Here is a tiny trained network, its code and every weight. The questions are about switching its units off for an input and a class, where a switched-off unit gives its printed mean instead of its output.

import numpy as np


def w(rows, s, z=0):
    codes = np.array(rows[::2]) - 128.0
    scale = np.full(codes.shape[1], s)
    scale[-1] = z or s
    return codes * scale


def norm(h):
    return h / np.sqrt((h * h).mean(-1, keepdims=True) + 1e-5)


def f(y):
    return np.maximum(y, 0)


def log_softmax(a):
    a = a - a.max(-1, keepdims=True)
    return a - np.log(np.exp(a).sum(-1, keepdims=True))


def net(x, mask):
    res = np.array(x, float).reshape(1, 7) / 4 @ E
    u = 0
    for l in range(4):
        y = f(norm(res) @ A[l][:, :-1].T + A[l][:, -1])
        res = res + np.where(mask[u : u + 6], y, B[l][:, -1]) @ B[l][:, :-1]
        u += 6
    return log_softmax(norm(res)[-1] @ U[:, :-1].T + U[:, -1])


A, B = {}, {}
E = w([
[126,9,124,78,134,107,98,107],'x0',
[127,128,126,128,129,127,130,127],'x1',
[127,127,128,129,128,128,127,129],'x2',
[41,144,125,113,172,224,85,97],'x3',
[77,136,213,160,194,38,83,141],'x4',
[127,127,129,128,127,127,128,128],'x5',
[133,168,137,3,110,133,76,240],'x6',
],0.0053)
A[0] = w([
[103,112,92,122,184,199,76,125,48],'0.n0',
[81,228,89,187,138,178,75,138,91],'0.n1',
[122,125,96,74,119,179,183,53,115],'0.n2',
[127,102,100,176,202,142,144,1,69],'0.n3',
[118,34,119,56,147,112,82,39,1],'0.n4',
[56,102,122,110,172,188,84,52,20],'0.n5',
],0.0066,0.0026)
B[0] = w([
[134,145,128,67,178,130,154,89,184],'0.n0',
[126,68,150,131,168,144,155,165,216],'0.n1',
[143,140,84,159,131,143,46,143,201],'0.n2',
[113,135,178,85,60,132,108,117,253],'0.n3',
[116,77,163,188,140,126,157,254,201],'0.n4',
[158,125,122,82,200,134,167,92,211],'0.n5',
],0.0093,0.0047)
A[1] = w([
[119,118,141,119,113,42,171,121,83],'1.n0',
[169,167,104,158,116,57,173,139,62],'1.n1',
[94,142,161,127,176,125,81,114,123],'1.n2',
[146,254,188,222,136,195,198,171,2],'1.n3',
[154,130,67,176,134,67,153,140,57],'1.n4',
[92,145,157,7,139,159,45,228,113],'1.n5',
],0.0061,0.0039)
B[1] = w([
[177,124,38,79,138,198,44,126,161],'1.n0',
[143,20,149,28,215,205,153,99,157],'1.n1',
[101,226,21,82,169,140,68,106,171],'1.n2',
[74,25,172,153,147,177,134,251,170],'1.n3',
[136,147,197,3,147,109,151,129,143],'1.n4',
[76,170,105,126,34,62,225,81,254],'1.n5',
],0.0051,0.0063)
A[2] = w([
[172,109,57,112,99,156,132,158,2],'2.n0',
[62,151,166,140,201,31,64,122,166],'2.n1',
[238,106,178,102,126,81,112,120,90],'2.n2',
[171,112,147,108,67,102,135,165,101],'2.n3',
[110,74,193,208,86,143,91,2,47],'2.n4',
[125,95,169,198,136,177,167,87,163],'2.n5',
],0.0073,0.0017)
B[2] = w([
[121,129,142,255,141,142,53,96,188],'2.n0',
[194,155,58,198,72,227,28,121,253],'2.n1',
[93,133,120,117,251,209,150,36,211],'2.n2',
[80,149,200,89,183,159,144,69,221],'2.n3',
[117,180,59,36,56,55,195,178,228],'2.n4',
[111,180,151,58,100,50,131,203,216],'2.n5',
],0.0065,0.0045)
A[3] = w([
[72,158,130,141,161,182,135,191,110],'3.n0',
[231,122,129,103,223,131,171,99,46],'3.n1',
[180,112,57,136,71,210,92,111,3],'3.n2',
[139,43,121,133,135,137,110,255,161],'3.n3',
[176,146,78,184,91,144,38,89,78],'3.n4',
[67,167,130,72,36,70,137,110,33],'3.n5',
],0.0077,0.0027)
B[3] = w([
[179,9,152,125,136,64,158,63,227],'3.n0',
[52,104,64,92,169,165,130,42,194],'3.n1',
[153,184,168,195,150,114,10,164,185],'3.n2',
[103,91,222,203,130,95,217,186,227],'3.n3',
[198,170,145,255,135,195,38,160,189],'3.n4',
[194,186,50,163,60,41,126,87,254],'3.n5',
],0.0069,0.0053)
U = w([
[152,221,59,79,16,30,172,99,160],'0',
[107,111,101,49,237,212,145,19,12],'1',
[121,63,201,195,136,117,198,211,254],'2',
[195,194,110,247,116,185,21,138,67],'3',
],0.011,0.00088)

Each question gives the input, the list of numbers given to net, and the class t.
The units are the neurons (one row each of A and B). Each row of codes is followed by its name. A weight is (code - 128) times the scale printed after its matrix; where a second scale follows, it is the last column's (A, B and U).
mask holds one flag per neuron, layer by layer. A switched-off neuron (its flag False) gives its mean, the last column of its row in B, instead of its output. The means were averaged over made-up inputs and are rounded, as every weight is.
A unit's drop is (log p(t) with every unit on - log p(t) with that unit switched off) / (log p(t) with every unit on - log p(t) with every unit switched off).
The circuit of an input: a set's keep is (log p(t) with only the set's units on - log p(t) with every unit switched off) / (log p(t) with every unit on - log p(t) with every unit switched off). Starting from the 12 units with the biggest drops (on a tie, the unit counted first), units are removed one at a time, each time the one whose removal leaves the highest keep (on an exact tie, the one counted first), for as long as the keep stays at least 0.8.
units of the circuit, in order: the units of the circuit, biggest drop first
top k neurons: the k neurons with the biggest drops, biggest first
top k neurons in layer l: the k neurons of layer l with the biggest drops, biggest first
input [-8,-4,-2,-8,7,-3,-2], class 1: units of the circuit, in order => (1.n1; 2.n2; 3.n1)
input [-5,0,8,-2,4,2,-6], class 0: units of the circuit, in order => (2.n4)
input [-7,7,-4,3,-7,5,1], class 2: units of the circuit, in order => (0.n1; 1.n3)
input [-8,-8,8,-7,-3,-1,-4], class 2: top 2 neurons in layer 0 => (0.n5; 0.n0)
input [2,6,4,-7,-7,3,-4], class 1: units of the circuit, in order => (2.n2; 3.n1; 3.n5)
input [0,8,5,-7,-8,1,7], class 3: units of the circuit, in order => (2.n0; 3.n2)
input [-5,-1,5,-6,-8,-2,6], class 3: top 2 neurons in layer 0 => (0.n3; 0.n4)
input [7,5,-8,6,-5,2,5], class 2: top 2 neurons in layer 3 => (3.n3; 3.n1)
input [4,8,7,-8,-1,0,7], class 1: units of the circuit, in order => (2.n2; 2.n3)
input [-8,-8,-7,-7,-6,5,5], class 2: top 2 neurons => (1.n3; 0.n5)
input [-7,-8,7,8,7,3,-7], class 1: top 2 neurons in layer 3 => (3.n3; 3.n0)
input [-6,-2,2,6,0,0,-6], class 0: top 4 neurons => (0.n3; 2.n5; 0.n4; 2.n4)
input [6,2,8,0,3,-6,-7], class 0: top 2 neurons => (2.n4; 0.n3)
input [-8,-3,-8,3,7,7,5], class 2: top 2 neurons => (1.n3; 0.n1)
input [4,-3,3,5,4,-2,7], class 0: units of the circuit, in order => (1.n5)
input [-1,-1,1,-8,7,2,-1], class 1: top 2 neurons => (2.n2; 1.n1)
input [1,7,5,-7,7,3,-2], class 1: top 2 neurons => (2.n2; 1.n1)
input [3,8,-8,3,-6,-5,5], class 3: top 4 neurons => (0.n2; 2.n0; 0.n3; 2.n4)
input [8,-5,8,4,-7,-4,-1], class 2: top 2 neurons => (0.n4; 2.n1)
input [7,-1,8,-4,8,5,0], class 3: units of the circuit, in order => (2.n1)
input [8,-6,-5,-7,-7,-6,7], class 2: top 4 neurons in layer 2 => (2.n4; 2.n1; 2.n0; 2.n5)
input [-8,-2,-5,6,5,-6,-3], class 2: top 2 neurons => (0.n1; 1.n3)
input [4,-1,-2,1,1,7,-6], class 0: top 2 neurons => (0.n3; 2.n4)
input [2,-4,-3,-5,8,-2,6], class 3: top 2 neurons => (2.n1; 0.n3)
input [-7,4,8,-4,3,8,5], class 2: top 2 neurons => (1.n3; 0.n3)
